Here is a tiny trained network, its code and every weight. The questions are about switching its units off for an input and a target symbol, where a switched-off unit gives its printed mean instead of its output.

import numpy as np


def w(rows, s, z=0):
    codes = np.array(rows[::2]) - 128.0
    scale = np.full(codes.shape[1], s)
    scale[-1] = z or s
    return codes * scale


def f(y):
    return y / 2 * (1 + np.tanh(0.7978845608 * (y + 0.044715 * y**3)))


def softmax(a):
    e = np.exp(a - a.max(-1, keepdims=True))
    return e / e.sum(-1, keepdims=True)


def log_softmax(a):
    a = a - a.max(-1, keepdims=True)
    return a - np.log(np.exp(a).sum(-1, keepdims=True))


def net(x, mask):
    ids = ['ΞΠΣαβτ'.index(c) for c in x.split()]
    T = len(ids)
    res = E[ids] + P[:T]
    r = res
    for j in range(2):
        rows = slice(4 * j, 4 * j + 4)
        q, k, v = (r @ M[0][rows].T for M in (Q, K, V))
        z = softmax(np.where(np.tri(T) > 0, q @ k.T / 4**0.5, -1e9)) @ v
        o = O[0][rows]
        res = res + np.where(mask[j], z, o[:, -1]) @ o[:, :-1]
    y = f(res @ A[0][:, :-1].T + A[0][:, -1])
    res = res + np.where(mask[2:6], y, B[0][:, -1]) @ B[0][:, :-1]
    return log_softmax(res[-1] @ U[:, :-1].T + U[:, -1])


Q, K, V, O, A, B = {}, {}, {}, {}, {}, {}
E = w([
[203,123,155,175,58,159,80],'Ξ',
[116,165,9,73,187,152,158],'Π',
[138,186,126,106,157,65,24],'Σ',
[119,90,167,62,92,207,182],'α',
[129,78,63,90,107,59,145],'β',
[70,61,127,148,158,150,114],'τ',
],0.013)
P = w([
[193,61,148,59,146,179,54],'0',
[121,114,177,135,108,44,225],'1',
[37,221,87,164,53,221,136],'2',
[126,74,127,112,119,125,23],'3',
[104,121,163,137,84,52,204],'4',
[10,219,94,165,54,204,124],'5',
[117,50,124,99,121,120,12],'6',
],0.011)
Q[0] = w([
[147,137,166,108,150,148,65],'H1',
[68,165,95,116,124,76,128],'H1',
[113,117,96,138,251,59,254],'H1',
[102,24,203,97,94,129,72],'H1',
[180,51,190,108,241,56,120],'H2',
[10,151,79,116,133,132,91],'H2',
[155,102,143,67,153,103,206],'H2',
[82,101,162,169,69,123,100],'H2',
],0.01)
K[0] = w([
[187,84,118,128,167,76,63],'H1',
[85,184,138,166,91,111,120],'H1',
[90,174,102,168,149,74,237],'H1',
[109,30,197,111,94,89,103],'H1',
[2,171,125,205,105,70,131],'H2',
[115,81,98,58,231,131,88],'H2',
[88,148,107,106,83,93,203],'H2',
[119,57,152,110,84,123,71],'H2',
],0.011)
V[0] = w([
[87,126,250,166,81,62,146],'H1',
[82,129,92,149,85,175,146],'H1',
[143,128,132,141,93,169,87],'H1',
[167,57,96,87,208,112,100],'H1',
[216,139,126,166,69,47,84],'H2',
[60,58,195,154,240,59,43],'H2',
[105,210,47,90,254,194,14],'H2',
[103,88,19,139,118,100,158],'H2',
],0.0073)
O[0] = w([
[193,181,95,73,115,169,191,39],'H1',
[124,155,189,146,121,162,91,137],'H1',
[124,97,121,145,156,148,133,200],'H1',
[99,119,75,163,113,102,118,252],'H1',
[134,69,216,83,98,124,68,157],'H2',
[112,155,215,186,176,88,153,253],'H2',
[138,138,97,150,254,130,74,158],'H2',
[167,225,143,117,102,182,110,124],'H2',
],0.0099,0.003)
A[0] = w([
[123,154,98,149,191,133,81,138],'N1',
[105,83,119,141,137,195,92,201],'N2',
[114,116,147,116,109,213,100,250],'N3',
[254,64,117,94,142,67,51,150],'N4',
],0.0094,0.0016)
B[0] = w([
[152,31,171,119,112,226,203,254],'N1',
[171,180,157,1,116,79,32,241],'N2',
[181,206,134,128,172,84,119,189],'N3',
[117,236,83,228,119,151,224,246],'N4',
],0.0066,0.0069)
U = w([
[128,18,197,154,112,129,95,111],'Ξ',
[41,153,5,150,106,102,108,208],'Π',
[196,246,201,145,127,91,72,121],'Σ',
[196,114,125,121,105,253,132,35],'α',
[146,106,130,22,117,59,62,253],'β',
[80,169,177,218,134,170,188,33],'τ',
],0.0076,0.0019)

Each question gives the input, a string of symbols that net reads in full, and the target symbol t.
The units are the heads (4 rows each of Q, K, V and O) and the neurons (one row each of A and B). Each row of codes is followed by its name. A weight is (code - 128) times the scale printed after its matrix; where a second scale follows, it is the last column's (O, A, B and U).
mask holds one flag per unit, heads first, then neurons. A switched-off unit (its flag False) gives its mean, the last column of its rows in O or B, instead of its output. The means were averaged over made-up inputs and are rounded, as every weight is.
A unit's drop is (log p(t) with every unit on - log p(t) with that unit switched off) / (log p(t) with every unit on - log p(t) with every unit switched off).
The circuit of an input: a set's keep is (log p(t) with only the set's units on - log p(t) with every unit switched off) / (log p(t) with every unit on - log p(t) with every unit switched off). Starting from all 6 units, units are removed one at a time, each time the one whose removal leaves the highest keep (on an exact tie, the one counted first), for as long as the keep stays at least 0.8.
units of the circuit, in order: the units of the circuit, biggest drop first
unit that matters most: the unit with the biggest drop
top k neurons: the k neurons with the biggest drops, biggest first
heads that matter: for each layer, one digit per head in row order, 1 if its drop is at least 0.15 and else 0, layers parted by /
drop of u: that unit's drop, to one decimal
input β τ α, target Σ: heads that matter -> 01
input α α Ξ τ τ Ξ, target Π: units of the circuit, in order -> [H2]
input Π β Ξ β Π Ξ, target α: units of the circuit, in order -> [H2 N1]
input τ Ξ Ξ β τ Ξ Ξ, target Σ: units of the circuit, in order -> [N4 N1 N3]
input τ Ξ β Ξ Ξ β, target τ: heads that matter -> 11
input Σ Σ τ Ξ β τ, target Ξ: units of the circuit, in order -> [H2 N4]
input β Ξ τ α α β, target Σ: units of the circuit, in order -> [H1 N1]
input Σ τ β τ Ξ Σ, target Ξ: top 2 neurons -> [N1 N4]
input α Σ α, target Π: units of the circuit, in order -> [H2 N1]
input α β Ξ β, target Π: units of the circuit, in order -> [N4 N1]
input τ Π Σ τ β τ Ξ, target Σ: heads that matter -> 00
input β τ α α, target β: top 2 neurons -> [N4 N1]
input Σ Ξ Ξ Π Π β, target Ξ: heads that matter -> 01
input β τ β, target Σ: unit that matters most -> H1
input Ξ α α Π Π Π, target β: heads that matter -> 11
input τ τ τ β α, target α: top 2 neurons -> [N4 N2]
input Σ Σ β β α, target α: top 2 neurons -> [N2 N4]
input β Π Π, target Σ: top 2 neurons -> [N3 N2]
input Σ β α, target Ξ: top 2 neurons -> [N4 N1]
input α τ α Σ Π Σ, target Π: drop of H2 -> 0.7
input Π τ τ, target α: drop of N1 -> 1.2
input τ τ Σ Ξ β β α, target β: drop of N2 -> 0.2
input Π Σ β, target α: drop of N1 -> 0.8
